Below is a small trained network, with its code and all its weights. Each question gives an input and a class and asks what happens when units are switched off, that is, made to give their printed mean instead of their output.

import numpy as np


def w(rows, s, z=0):
    codes = np.array(rows[::2]) - 128.0
    scale = np.full(codes.shape[1], s)
    scale[-1] = z or s
    return codes * scale


def norm(h):
    return h / np.sqrt((h * h).mean(-1, keepdims=True) + 1e-5)


def f(y):
    return y / 2 * (1 + np.tanh(0.7978845608 * (y + 0.044715 * y**3)))


def log_softmax(a):
    a = a - a.max(-1, keepdims=True)
    return a - np.log(np.exp(a).sum(-1, keepdims=True))


def net(x, mask):
    res = np.array(x, float).reshape(1, 4) / 4 @ E
    u = 0
    for l in range(3):
        y = f(norm(res) @ A[l][:, :-1].T + A[l][:, -1])
        res = res + np.where(mask[u : u + 5], y, B[l][:, -1]) @ B[l][:, :-1]
        u += 5
    return log_softmax(norm(res)[-1] @ U[:, :-1].T + U[:, -1])


A, B = {}, {}
E = w([
[185,253,237,149,177,191,105,106,78],'x0',
[100,150,174,91,63,68,75,131,196],'x1',
[96,70,238,133,66,125,255,241,5],'x2',
[243,24,200,176,152,41,47,126,98],'x3',
],0.0073)
A[0] = w([
[122,210,158,86,200,170,59,189,108,47],'0.n1',
[97,187,197,176,162,152,93,83,106,27],'0.n2',
[138,244,67,60,71,155,191,198,196,1],'0.n3',
[97,189,188,20,2,56,59,120,162,2],'0.n4',
[139,106,15,107,211,146,154,110,27,96],'0.n5',
],0.0063,0.0037)
B[0] = w([
[164,135,105,136,102,120,146,114,133,202],'0.n1',
[187,126,96,131,91,101,178,100,128,183],'0.n2',
[84,113,158,134,108,125,119,64,101,254],'0.n3',
[106,126,144,253,165,150,153,192,206,237],'0.n4',
[140,106,156,148,131,165,148,117,170,224],'0.n5',
],0.019,0.0025)
A[1] = w([
[89,109,32,167,109,65,165,135,118,14],'1.n1',
[105,77,92,84,74,95,155,123,177,5],'1.n2',
[93,137,148,115,72,125,152,188,74,31],'1.n3',
[140,246,170,104,144,122,124,144,101,81],'1.n4',
[95,176,129,84,150,98,87,171,100,76],'1.n5',
],0.014,0.0023)
B[1] = w([
[239,173,101,152,59,157,140,94,81,178],'1.n1',
[182,158,143,166,82,123,165,100,166,185],'1.n2',
[138,144,157,2,218,103,106,209,182,253],'1.n3',
[175,74,62,159,13,122,168,123,166,220],'1.n4',
[131,129,130,146,162,137,132,126,111,115],'1.n5',
],0.011,0.0059)
A[2] = w([
[126,68,180,149,130,4,16,90,58,56],'2.n1',
[151,124,24,40,160,109,60,59,167,10],'2.n2',
[5,241,54,72,99,163,150,131,104,28],'2.n3',
[131,124,35,175,231,210,170,145,41,3],'2.n4',
[103,244,35,112,159,143,28,86,187,110],'2.n5',
],0.012,0.0029)
B[2] = w([
[37,177,58,129,129,188,108,33,104,201],'2.n1',
[142,151,166,66,111,117,142,184,111,201],'2.n2',
[134,113,85,172,154,123,23,42,73,208],'2.n3',
[40,142,161,229,115,56,68,166,247,165],'2.n4',
[115,86,174,78,160,115,178,211,87,254],'2.n5',
],0.014,0.0071)
U = w([
[147,119,158,30,185,110,134,209,117,253],'0',
[253,134,96,168,54,128,171,107,149,178],'1',
[94,117,155,228,168,118,106,161,217,66],'2',
[98,136,92,117,135,158,64,39,73,42],'3',
],0.015,0.0015)

Each question gives the input, the list of numbers given to net, and the class t.
The units are the neurons (one row each of A and B). Each row of codes is followed by its name. A weight is (code - 128) times the scale printed after its matrix; where a second scale follows, it is the last column's (A, B and U).
mask holds one flag per neuron, layer by layer. A switched-off neuron (its flag False) gives its mean, the last column of its row in B, instead of its output. The means were averaged over made-up inputs and are rounded, as every weight is.
A unit's drop is (log p(t) with every unit on - log p(t) with that unit switched off) / (log p(t) with every unit on - log p(t) with every unit switched off).
The circuit of an input: a set's keep is (log p(t) with only the set's units on - log p(t) with every unit switched off) / (log p(t) with every unit on - log p(t) with every unit switched off). Starting from the 12 units with the biggest drops (on a tie, the unit counted first), units are removed one at a time, each time the one whose removal leaves the highest keep (on an exact tie, the one counted first), for as long as the keep stays at least 0.8.
circuit, biggest first: the units of the circuit, biggest drop first
most important unit: the unit with the biggest drop
top k neurons: the k neurons with the biggest drops, biggest first
k most important neurons of layer l: the k neurons of layer l with the biggest drops, biggest first
input [0,-5,0,-8], class 3: circuit, biggest first -> (2.n3)
input [0,-7,-5,-2], class 2: top 3 neurons -> (2.n4 1.n3 0.n5)
input [-4,-6,-7,6], class 0: top 2 neurons -> (2.n2 0.n4)
input [3,-6,7,8], class 3: top 2 neurons -> (2.n1 2.n5)
input [1,6,2,6], class 2: top 2 neurons -> (0.n4 0.n3)
input [-5,3,-1,-5], class 1: top 2 neurons -> (1.n2 1.n1)
input [-1,-5,5,-7], class 3: 2 most important neurons of layer 2 -> (2.n3 2.n5)
input [-7,-8,5,2], class 2: 3 most important neurons of layer 0 -> (0.n5 0.n2 0.n1)
input [4,-8,4,-8], class 2: top 2 neurons -> (2.n4 0.n5)
input [-3,7,3,-7], class 2: top 2 neurons -> (0.n4 2.n1)
input [2,-7,-6,7], class 2: top 3 neurons -> (1.n3 2.n4 0.n3)
input [-5,-6,1,0], class 2: top 2 neurons -> (0.n5 2.n4)
input [5,-8,-5,8], class 2: top 2 neurons -> (2.n4 0.n3)
input [-6,-8,5,-7], class 2: circuit, biggest first -> (2.n4)
input [7,7,-7,-5], class 0: top 4 neurons -> (2.n5 1.n2 1.n1 2.n4)
input [-6,7,4,8], class 3: 2 most important neurons of layer 2 -> (2.n1 2.n4)
input [4,4,-3,-1], class 1: 2 most important neurons of layer 2 -> (2.n4 2.n1)
input [6,-7,3,-7], class 2: top 3 neurons -> (2.n4 0.n5 1.n2)
input [3,-4,-4,-4], class 0: top 2 neurons -> (2.n5 0.n4)
input [-4,1,3,5], class 3: top 4 neurons -> (2.n1 0.n2 1.n4 0.n1)
input [2,7,6,-5], class 2: 2 most important neurons of layer 2 -> (2.n5 2.n2)
input [4,6,-8,-2], class 0: circuit, biggest first -> (2.n5)
input [3,3,-2,-4], class 3: 2 most important neurons of layer 0 -> (0.n3 0.n5)
input [8,3,-5,-3], class 1: 2 most important neurons of layer 1 -> (1.n4 1.n3)
input [-7,7,-8,4], class 0: 2 most important neurons of layer 2 -> (2.n5 2.n2)
input [-7,-5,-8,4], class 0: 2 most important neurons of layer 2 -> (2.n2 2.n5)
input [3,1,1,-7], class 3: most important unit -> 0.n3
